Look-ups in named tables: a row name and a column name give one cell, copied from the table.

Zov
cols = Vazo, Mominis, Kobop, Kodi
Napef: [58, 175, 110, 152]
Ledev: [30, 196, 93, 165]
Vub: [147, 122, 94, 211]
Nog: [120, 140, 211, 132]
Zafa: [207, 158, 186, 142]
Fug: [131, 89, 139, 126]
Rumupa: [141, 172, 172, 175]
Tunet: [151, 153, 64, 135]
Bulo: [122, 202, 117, 82]
Taf: [139, 75, 168, 135]

Kodi of Vub: 211
Vazo of Bulo: 122
Mominis of Fug: 89
Mominis of Vub: 122
Kodi of Bulo: 82
Kobop of Bulo: 117
Kobop of Rumupa: 172
Mominis of Zafa: 158
Vazo of Nog: 120

Mumo.tsv
	Kulad	Dur	Ruta	Ped	Tesam	Pekat	Pesapo	Tase	Lan
Neri	76	143	145	144	131	81	142	146	150
Biseza	44	159	166	167	159	65	153	150	175
Boposum	86	158	149	86	116	72	151	134	135
Bugen	73	151	156	90	137	63	136	123	108
Nupu	112	118	119	92	124	106	114	107	96
Tis	73	181	175	143	174	63	191	199	165
Safi	187	45	40	98	68	187	50	57	61
Vemak	79	138	146	112	94	78	127	122	133
Mibafaf	142	89	85	89	94	135	87	84	79
Disanel	104	120	117	106	127	102	120	116	110

What is the Pekat of Disanel in Mumo?
102
What is the Pesapo of Vemak in Mumo?
127
What is the Tase of Safi in Mumo?
57
What is the Ped of Neri in Mumo?
144
What is the Tesam of Neri in Mumo?
131
What is the Pesapo of Biseza in Mumo?
153
What is the Kulad of Disanel in Mumo?
104
What is the Tase of Nupu in Mumo?
107
What is the Lan of Disanel in Mumo?
110
Which row has the largest Tesam? Tis

Vume =
           Bev  Tezapi  Zavago   Roso  Lefev    Bab    Pev   Zigi    Rak   Tofi
Seb      0.558   0.543   0.827  0.973  0.335  0.444  0.603  0.803  0.298  0.369
Vit      0.698   0.567   0.204  0.236  0.405  0.868  0.558  0.372  0.514  0.968
Mosaf    0.401   0.446   0.591  0.750  0.604  0.734  0.605  0.285  0.777  0.383
Liluren  0.519   0.414   0.822  0.825  0.421  0.614  0.520  0.737  0.313  0.397
Zur      0.672   0.539   0.025  0.257  0.716  0.749  0.476  0.414  0.394  0.934
Fepifil  0.440   0.481   0.804  0.797  0.419  0.641  0.440  0.787  0.221  0.353
Gubul    0.512   0.493   0.893  0.663  0.574  0.552  0.430  0.469  0.887  0.276

What is the Rak of Gubul in Vume?
0.887
What is the Rak of Zur in Vume?
0.394
What is the Bev of Seb in Vume?
0.558
What is the Lefev of Zur in Vume?
0.716
What is the Roso of Fepifil in Vume?
0.797
What is the Tezapi of Seb in Vume?
0.543
What is the Bab of Fepifil in Vume?
0.641
Row with the largest Zavago: Gubul

Table Nisul
|  | Lutiv | Zepa | Fugofud |
|---|---|---|---|
| Bunutu | 0.425 | 4.445 | 5.348 |
| Tudoke | -2.721 | -5.000 | -5.425 |
| Zot | 1.619 | 4.254 | 5.157 |
| Begagif | -2.674 | -5.508 | -5.459 |
| Vokalub | 0.265 | 4.471 | 5.245 |
| Maz | -1.919 | -5.669 | -5.880 |

Maz, Fugofud: -5.880
Maz, Lutiv: -1.919
Begagif, Fugofud: -5.459
Vokalub, Lutiv: 0.265
Bunutu, Zepa: 4.445
Zot, Lutiv: 1.619
Zot, Zepa: 4.254
Begagif, Lutiv: -2.674
Vokalub, Zepa: 4.471
Begagif, Zepa: -5.508
Tudoke, Lutiv: -2.721
Tudoke, Fugofud: -5.425
Bunutu, Fugofud: 5.348
Vokalub, Fugofud: 5.245
Zot, Fugofud: 5.157
Maz, Zepa: -5.669
Bunutu, Lutiv: 0.425
Tudoke, Zepa: -5.000

Lumubas.tsv
	Zipezas	Fopal	Dudugo	Fizazoz	Ziv
Fom	81	53	61	41	64
Kebala	87	49	56	53	56
Mot	61	72	60	41	73
Puleza	56	77	56	52	68
Mov	44	68	24	66	42
Sareza	29	52	73	36	62
Gogubon	71	25	58	50	48
Zev	80	58	61	55	61

Dudugo of Mov is 24
Fizazoz of Mov is 66
Fopal of Zev is 58
Ziv of Mov is 42
Dudugo of Puleza is 56
Fizazoz of Puleza is 52
Zipezas of Gogubon is 71

Fatu =
         Tuv  Dumi  Fali  Daf
Rakizof  103   183    77  126
Gis       49   142    46  186
Kotune   173    80   209  107
Pefeti   185    43    46  122
Mutir    155    37    71  163
Mus       52   165    49  167
Gapa     167   161   147   95
Nar      167    61   106  178
Dofa      49    57   116  183
Bak       85   146    84  157
Nog      147   133    92  196
Tono     211    35   197  150
Mar       71    35   132  205
Sul      238   143   189   95

Mus, Fali => 49
Gis, Fali => 46
Mar, Fali => 132
Nog, Tuv => 147
Bak, Fali => 84
Kotune, Tuv => 173
Mutir, Daf => 163
Gis, Daf => 186
Nar, Tuv => 167
Mutir, Fali => 71
Sul, Dumi => 143
Sul, Tuv => 238
Dofa, Tuv => 49
Bak, Tuv => 85
Pefeti, Fali => 46

Gof.tsv
	Badeluv	Kif
Bika	5.34	5.24
Noferag	5.07	4.96
Reme	4.37	5.62
Pov	5.34	4.89
Fadupi	4.39	5.24
Gomu	4.85	5.24
Senok	9.14	2.13
Deripo	5.27	5.39
Voz	5.15	5.04
Zani	5.70	4.69
Noz	5.24	5.24
Mon	5.01	5.18
Zolefi	4.82	4.33
Gub	4.98	5.43

Kif of Fadupi = 5.24
Kif of Noz = 5.24
Kif of Bika = 5.24
Badeluv of Pov = 5.34
Kif of Zolefi = 4.33
Badeluv of Voz = 5.15
Badeluv of Zani = 5.70
Badeluv of Noz = 5.24
Kif of Deripo = 5.39
Badeluv of Gub = 4.98
Badeluv of Fadupi = 4.39
Kif of Gomu = 5.24
Badeluv of Reme = 4.37
Badeluv of Mon = 5.01
Kif of Voz = 5.04
Badeluv of Zolefi = 4.82

Tulover =
         Revoma    Gel    Vaz    Gab   Bufu  Norube  Sagem
Nuvefe    46116  32843  44986  88755  88957   24133  81759
Monap     44920  32266  45101  89484  88351   24400  81661
Zukol     44924  32051  45393  88959  87775   24704  81746
Busa      90348  96985  94861  55671  62739   95945  72147
Fede      90213  96500  93400  57167  62948   96610  71450
Tonut     44989  33130  43937  88702  89115   24817  81757
Dade      90153  96702  94301  56565  62904   95898  71996
Pid       90171  97098  95502  55627  62371   94677  72306
Vizur     90693  98402  95887  55061  61343   96547  72424
Dulilon   46449  33714  46379  88591  87551   24334  81776
Fot       88237  93637  93303  57200  63834   92742  72410
Mer       89551  96527  94817  56334  63381   94820  72250

Revoma of Monap: 44920
Revoma of Zukol: 44924
Vaz of Nuvefe: 44986
Norube of Dade: 95898
Bufu of Nuvefe: 88957
Vaz of Vizur: 95887
Sagem of Nuvefe: 81759
Gab of Fede: 57167
Norube of Pid: 94677
Gel of Monap: 32266
Gel of Fot: 93637
Norube of Dulilon: 24334
Vaz of Busa: 94861
Sagem of Mer: 72250
Row with the largest Norube: Fede

Sab =
columns: Tevotas, Renedek, Venetos, Zusol, Gog, Bogom, Pom, Zod, Gib, Git
Vemam: [6470, 4004, 4827, 3379, 4859, 5912, 4216, 6567, 3676, 5514]
Kar: [6042, 3324, 5245, 3332, 4830, 5795, 5007, 6074, 4323, 5223]
Fiv: [2563, 4672, 6016, 5097, 4735, 4485, 7641, 1450, 7028, 3603]
Gul: [7130, 5622, 2860, 5407, 3325, 4407, 496, 6961, 1005, 5893]
Vukeg: [6807, 5325, 3739, 4128, 4613, 5177, 2077, 6374, 2518, 5716]
Gopiga: [5029, 2959, 5555, 3888, 4564, 4852, 5629, 3974, 5259, 4509]
Dabu: [6499, 4102, 4750, 3414, 4862, 5899, 4088, 6592, 3584, 5529]
Madarot: [4992, 2961, 5567, 3934, 4553, 4825, 5630, 3897, 5291, 4483]
Mife: [6550, 4277, 4627, 3480, 4828, 5864, 3822, 6628, 3425, 5593]
Pefamim: [4945, 2970, 5582, 3951, 4537, 4792, 5655, 3780, 5329, 4451]

Kar, Git -> 5223
Vukeg, Venetos -> 3739
Pefamim, Bogom -> 4792
Vukeg, Tevotas -> 6807
Pefamim, Gib -> 5329
Dabu, Bogom -> 5899
Pefamim, Gog -> 4537
Kar, Venetos -> 5245
Vemam, Zusol -> 3379
Kar, Zusol -> 3332
Pefamim, Zod -> 3780
Gopiga, Zusol -> 3888
Mife, Zod -> 6628
Which row has the largest Gib? Fiv

